Here is a tiny trained network, its code and every weight. The questions are about switching its units off for an input and a target symbol, where a switched-off unit gives its printed mean instead of its output.

import numpy as np


def w(rows, s, z=0):
    codes = np.array(rows[::2]) - 128.0
    scale = np.full(codes.shape[1], s)
    scale[-1] = z or s
    return codes * scale


def f(y):
    return y / 2 * (1 + np.tanh(0.7978845608 * (y + 0.044715 * y**3)))


def softmax(a):
    e = np.exp(a - a.max(-1, keepdims=True))
    return e / e.sum(-1, keepdims=True)


def log_softmax(a):
    a = a - a.max(-1, keepdims=True)
    return a - np.log(np.exp(a).sum(-1, keepdims=True))


def net(x, mask):
    ids = ['ΞΠΨΩαβδεζηθλτφ'.index(c) for c in x.split()]
    T = len(ids)
    res = E[ids] + P[:T]
    u = 0
    for l in range(2):
        r = res
        for j in range(2):
            rows = slice(3 * j, 3 * j + 3)
            q, k, v = (r @ M[l][rows].T for M in (Q, K, V))
            z = softmax(np.where(np.tri(T) > 0, q @ k.T / 3**0.5, -1e9)) @ v
            o = O[l][rows]
            res = res + np.where(mask[u + j], z, o[:, -1]) @ o[:, :-1]
        u += 2
        y = f(res @ A[l][:, :-1].T + A[l][:, -1])
        res = res + np.where(mask[u : u + 8], y, B[l][:, -1]) @ B[l][:, :-1]
        u += 8
    return log_softmax(res[-1] @ U[:, :-1].T + U[:, -1])


Q, K, V, O, A, B = {}, {}, {}, {}, {}, {}
E = w([
[101,93,10],'Ξ',
[83,143,204],'Π',
[85,126,110],'Ψ',
[236,141,92],'Ω',
[80,170,180],'α',
[81,182,143],'β',
[137,86,189],'δ',
[129,69,149],'ε',
[118,140,132],'ζ',
[84,249,69],'η',
[65,252,154],'θ',
[149,91,155],'λ',
[241,177,77],'τ',
[113,122,101],'φ',
],0.013)
P = w([
[25,212,56],'0',
[224,66,157],'1',
[7,51,162],'2',
[210,105,122],'3',
[6,3,222],'4',
[224,141,70],'5',
],0.0067)
Q[0] = w([
[105,195,103],'L0H0',
[71,78,126],'L0H0',
[159,110,74],'L0H0',
[197,132,61],'L0H1',
[139,195,2],'L0H1',
[118,183,186],'L0H1',
],0.0064)
K[0] = w([
[166,252,160],'L0H0',
[167,39,239],'L0H0',
[179,97,131],'L0H0',
[111,81,112],'L0H1',
[118,126,117],'L0H1',
[88,254,192],'L0H1',
],0.0086)
V[0] = w([
[129,8,11],'L0H0',
[85,2,181],'L0H0',
[112,154,31],'L0H0',
[94,127,135],'L0H1',
[83,155,103],'L0H1',
[51,107,176],'L0H1',
],0.0068)
O[0] = w([
[143,186,96,4],'L0H0',
[66,88,78,46],'L0H0',
[193,217,93,181],'L0H0',
[82,122,199,169],'L0H1',
[58,254,160,219],'L0H1',
[91,142,164,197],'L0H1',
],0.0059,0.003)
A[0] = w([
[61,53,121,98],'L0N0',
[140,172,125,251],'L0N1',
[122,244,154,31],'L0N2',
[170,55,235,205],'L0N3',
[224,128,137,124],'L0N4',
[64,93,152,97],'L0N5',
[206,139,127,215],'L0N6',
[129,169,190,251],'L0N7',
],0.011,0.0012)
B[0] = w([
[113,171,193,174],'L0N0',
[119,133,167,171],'L0N1',
[136,139,157,253],'L0N2',
[109,137,167,172],'L0N3',
[75,142,71,150],'L0N4',
[105,174,131,184],'L0N5',
[42,129,179,151],'L0N6',
[186,1,157,211],'L0N7',
],0.0086,0.0074)
Q[1] = w([
[177,101,140],'L1H0',
[43,122,162],'L1H0',
[135,155,94],'L1H0',
[254,107,146],'L1H1',
[176,86,95],'L1H1',
[186,126,144],'L1H1',
],0.0097)
K[1] = w([
[119,74,118],'L1H0',
[131,253,132],'L1H0',
[180,114,110],'L1H0',
[129,149,113],'L1H1',
[184,97,158],'L1H1',
[172,178,137],'L1H1',
],0.014)
V[1] = w([
[166,75,171],'L1H0',
[12,152,111],'L1H0',
[85,152,44],'L1H0',
[98,104,145],'L1H1',
[128,134,168],'L1H1',
[126,84,73],'L1H1',
],0.011)
O[1] = w([
[136,211,146,108],'L1H0',
[149,21,152,225],'L1H0',
[158,51,73,58],'L1H0',
[179,123,146,168],'L1H1',
[15,90,164,200],'L1H1',
[114,254,138,2],'L1H1',
],0.005,0.0071)
A[1] = w([
[98,179,115,226],'L1N0',
[185,127,87,48],'L1N1',
[125,126,109,253],'L1N2',
[98,135,107,80],'L1N3',
[116,84,134,146],'L1N4',
[249,93,170,147],'L1N5',
[122,115,99,208],'L1N6',
[144,83,177,195],'L1N7',
],0.015,0.003)
B[1] = w([
[116,111,210,134],'L1N0',
[188,106,76,128],'L1N1',
[95,37,148,135],'L1N2',
[79,138,122,123],'L1N3',
[188,112,74,178],'L1N4',
[152,255,108,165],'L1N5',
[29,90,142,133],'L1N6',
[224,172,8,250],'L1N7',
],0.0061,0.012)
U = w([
[118,69,2,123],'Ξ',
[185,128,76,170],'Π',
[118,57,161,252],'Ψ',
[104,79,147,77],'Ω',
[105,161,155,94],'α',
[114,138,121,93],'β',
[130,140,49,68],'δ',
[130,90,121,57],'ε',
[105,137,75,161],'ζ',
[59,175,232,145],'η',
[128,244,86,181],'θ',
[130,105,97,93],'λ',
[52,144,122,112],'τ',
[108,87,91,164],'φ',
],0.0091,0.0034)

Each question gives the input, a string of symbols that net reads in full, and the target symbol t.
The units are the heads (3 rows each of Q, K, V and O) and the neurons (one row each of A and B). Each row of codes is followed by its name. A weight is (code - 128) times the scale printed after its matrix; where a second scale follows, it is the last column's (O, A, B and U).
mask holds one flag per unit, layer by layer, with each layer's heads first. A switched-off unit (its flag False) gives its mean, the last column of its rows in O or B, instead of its output. The means were averaged over made-up inputs and are rounded, as every weight is.
A unit's drop is (log p(t) with every unit on - log p(t) with that unit switched off) / (log p(t) with every unit on - log p(t) with every unit switched off).
The circuit of an input: a set's keep is (log p(t) with only the set's units on - log p(t) with every unit switched off) / (log p(t) with every unit on - log p(t) with every unit switched off). Starting from the 12 units with the biggest drops (on a tie, the unit counted first), units are removed one at a time, each time the one whose removal leaves the highest keep (on an exact tie, the one counted first), for as long as the keep stays at least 0.8.
units of the circuit, in order: the units of the circuit, biggest drop first
top k neurons: the k neurons with the biggest drops, biggest first
top k neurons in layer l: the k neurons of layer l with the biggest drops, biggest first
heads that matter: for each layer, one digit per head in row order, 1 if its drop is at least 0.15 and else 0, layers parted by /
drop when u is switched off: that unit's drop, to one decimal
input Ξ Π θ, target Ξ: units of the circuit, in order => L1H0, L0N7, L0H0, L1N7
input θ η Ψ Ξ λ, target η: top 2 neurons => L0N7, L0N2
input Ξ β Π, target Ξ: units of the circuit, in order => L1H0, L1N7, L0N7
input Ξ θ θ λ λ, target Ξ: units of the circuit, in order => L1H0, L0H0, L0N7, L1N7
input θ Π Π Π ζ, target η: top 2 neurons => L0N7, L0N2
input Ξ Π Π, target Ξ: top neuron => L1N7
input θ Ξ Π, target η: heads that matter => 11 / 10
input θ Ψ φ, target η: top 4 neurons => L0N7, L1N7, L0N2, L1N0
input θ Ψ λ η Ξ, target η: top 3 neurons => L0N7, L1N7, L0N0
input θ θ Ψ, target η: heads that matter => 10 / 10
input θ θ δ, target η: top 4 neurons => L0N7, L0N2, L0N5, L0N0
input θ θ Ξ, target η: top 2 neurons => L0N7, L1N7
input θ θ λ θ ε, target η: top 3 neurons => L0N7, L0N2, L0N5
input Ξ θ ζ, target Ξ: top neuron => L0N7
input θ θ θ θ ζ, target η: heads that matter => 10 / 10
input τ θ Π Π, target Π: heads that matter => 10 / 00
input Ξ Π δ Ψ λ, target Ξ: heads that matter => 10 / 10
input θ φ λ τ Ψ, target η: top 3 neurons in layer 0 => L0N7, L0N2, L0N5
input Ψ θ η Π, target Π: top 2 neurons => L1N7, L0N7
input Ξ Π Ψ Π Ξ η, target η: top neuron in layer 0 => L0N2
input β τ Ξ Π θ η, target η: drop when L1N7 is switched off => 0.5
input θ Π φ, target η: drop when L0N2 is switched off => 0.3
input Ξ δ θ, target Ξ: drop when L1H0 is switched off => 1.0
